Here is a tiny trained network, its code and every weight. The questions are about switching its units off for an input and a class, where a switched-off unit gives its printed mean instead of its output.

import numpy as np


def w(rows, s, z=0):
    codes = np.array(rows[::2]) - 128.0
    scale = np.full(codes.shape[1], s)
    scale[-1] = z or s
    return codes * scale


def norm(h):
    return h / np.sqrt((h * h).mean(-1, keepdims=True) + 1e-5)


def f(y):
    return y / 2 * (1 + np.tanh(0.7978845608 * (y + 0.044715 * y**3)))


def log_softmax(a):
    a = a - a.max(-1, keepdims=True)
    return a - np.log(np.exp(a).sum(-1, keepdims=True))


def net(x, mask):
    res = np.array(x, float).reshape(1, 8) / 4 @ E
    u = 0
    for l in range(4):
        y = f(norm(res) @ A[l][:, :-1].T + A[l][:, -1])
        res = res + np.where(mask[u : u + 3], y, B[l][:, -1]) @ B[l][:, :-1]
        u += 3
    return log_softmax(norm(res)[-1] @ U[:, :-1].T + U[:, -1])


A, B = {}, {}
E = w([
[187,28,64,148,119,108,82,119,160],'x0',
[74,108,98,64,123,141,105,101,167],'x1',
[158,60,173,134,249,82,144,150,129],'x2',
[133,112,105,96,116,104,137,211,134],'x3',
[113,81,50,203,248,136,64,46,102],'x4',
[93,149,119,68,94,115,151,116,115],'x5',
[157,107,115,171,112,172,157,197,107],'x6',
[105,141,137,187,64,132,155,108,148],'x7',
],0.0016)
A[0] = w([
[184,43,82,133,202,51,105,160,209,145],'0.n0',
[127,2,144,205,249,120,144,139,82,253],'0.n1',
[185,197,178,227,181,181,184,218,82,2],'0.n2',
],0.0018,0.00061)
B[0] = w([
[133,104,111,138,15,138,119,196,5,206],'0.n0',
[32,171,144,125,35,107,64,92,137,251],'0.n1',
[198,182,86,108,177,74,199,145,98,148],'0.n2',
],0.0031,0.0011)
A[1] = w([
[148,110,243,162,181,43,154,67,152,1],'1.n0',
[134,158,127,33,5,95,152,170,174,136],'1.n1',
[131,47,233,27,179,26,104,223,133,152],'1.n2',
],0.0027,0.0008)
B[1] = w([
[99,58,117,161,124,100,67,68,251,124],'1.n0',
[89,192,153,72,116,119,137,71,163,249],'1.n1',
[181,120,61,175,149,198,171,137,103,235],'1.n2',
],0.0032,0.0017)
A[2] = w([
[116,71,1,133,38,175,73,151,99,2],'2.n0',
[155,107,88,142,41,132,161,92,167,140],'2.n1',
[84,211,180,126,86,202,178,110,220,201],'2.n2',
],0.0027,0.00064)
B[2] = w([
[86,70,49,160,251,79,117,155,181,223],'2.n0',
[40,140,170,179,155,23,112,152,102,177],'2.n1',
[71,37,55,110,18,96,140,159,65,248],'2.n2',
],0.0023,0.0017)
A[3] = w([
[80,178,152,38,254,130,83,26,132,3],'3.n0',
[231,117,152,78,174,162,211,224,100,76],'3.n1',
[124,34,44,159,225,144,129,111,150,190],'3.n2',
],0.0033,0.00072)
B[3] = w([
[111,253,81,139,201,24,168,220,138,165],'3.n0',
[155,141,132,220,130,181,108,139,56,209],'3.n1',
[89,72,101,117,120,121,71,179,203,254],'3.n2',
],0.005,0.0021)
U = w([
[104,2,73,160,169,131,19,159,188,142],'0',
[194,103,204,36,231,234,105,57,153,5],'1',
[72,161,157,36,23,140,198,115,138,146],'2',
[223,148,172,197,124,218,186,189,17,133],'3',
[81,210,92,120,222,53,131,150,158,143],'4',
[167,95,207,180,124,110,106,36,155,102],'5',
[211,105,136,59,138,194,126,96,120,72],'6',
],0.0092,0.015)

Each question gives the input, the list of numbers given to net, and the class t.
The units are the neurons (one row each of A and B). Each row of codes is followed by its name. A weight is (code - 128) times the scale printed after its matrix; where a second scale follows, it is the last column's (A, B and U).
mask holds one flag per neuron, layer by layer. A switched-off neuron (its flag False) gives its mean, the last column of its row in B, instead of its output. The means were averaged over made-up inputs and are rounded, as every weight is.
A unit's drop is (log p(t) with every unit on - log p(t) with that unit switched off) / (log p(t) with every unit on - log p(t) with every unit switched off).
The circuit of an input: a set's keep is (log p(t) with only the set's units on - log p(t) with every unit switched off) / (log p(t) with every unit on - log p(t) with every unit switched off). Starting from all 12 units, units are removed one at a time, each time the one whose removal leaves the highest keep (on an exact tie, the one counted first), for as long as the keep stays at least 0.8.
circuit, biggest first: the units of the circuit, biggest drop first
most important unit: the unit with the biggest drop
k most important neurons: the k neurons with the biggest drops, biggest first
top k neurons in layer l: the k neurons of layer l with the biggest drops, biggest first
input [-6,8,8,7,1,-1,7,3], class 3: most important unit => 3.n1
input [-8,-2,8,-2,-8,-3,-3,4], class 3: circuit, biggest first => 1.n2; 3.n1
input [-8,-6,3,-2,-5,7,-1,0], class 3: 3 most important neurons => 0.n1; 3.n1; 3.n2
input [5,8,-5,3,-4,1,-6,-8], class 4: 2 most important neurons => 3.n0; 0.n1
input [4,6,5,-8,7,5,-5,-3], class 4: 2 most important neurons => 3.n0; 2.n2
input [-3,0,0,2,8,-3,-2,2], class 4: 4 most important neurons => 3.n0; 2.n2; 1.n2; 0.n1
input [-3,2,7,2,2,6,6,7], class 2: 2 most important neurons => 0.n1; 3.n1
input [1,-2,-3,5,-2,-2,-1,-2], class 3: 2 most important neurons => 0.n1; 1.n0
input [5,2,4,6,-8,0,-2,4], class 3: 2 most important neurons => 1.n2; 0.n1
input [-2,-1,5,5,2,7,0,0], class 3: 2 most important neurons => 3.n1; 0.n0
input [-7,-1,7,2,-8,8,-4,0], class 3: top 2 neurons in layer 3 => 3.n1; 3.n2
input [-1,4,-4,-5,4,5,-5,7], class 4: 3 most important neurons => 3.n0; 0.n0; 0.n1
input [3,-7,-5,-5,1,-8,1,-4], class 5: top 2 neurons in layer 2 => 2.n2; 2.n0
input [5,2,1,7,-3,5,3,1], class 3: most important unit => 0.n1
input [3,-3,8,5,-1,4,4,-5], class 3: 2 most important neurons => 3.n1; 0.n0
input [-4,2,-6,3,1,-7,3,-3], class 3: top 2 neurons in layer 0 => 0.n1; 0.n2
input [8,-6,8,7,-3,4,0,-2], class 3: 2 most important neurons => 3.n1; 0.n0
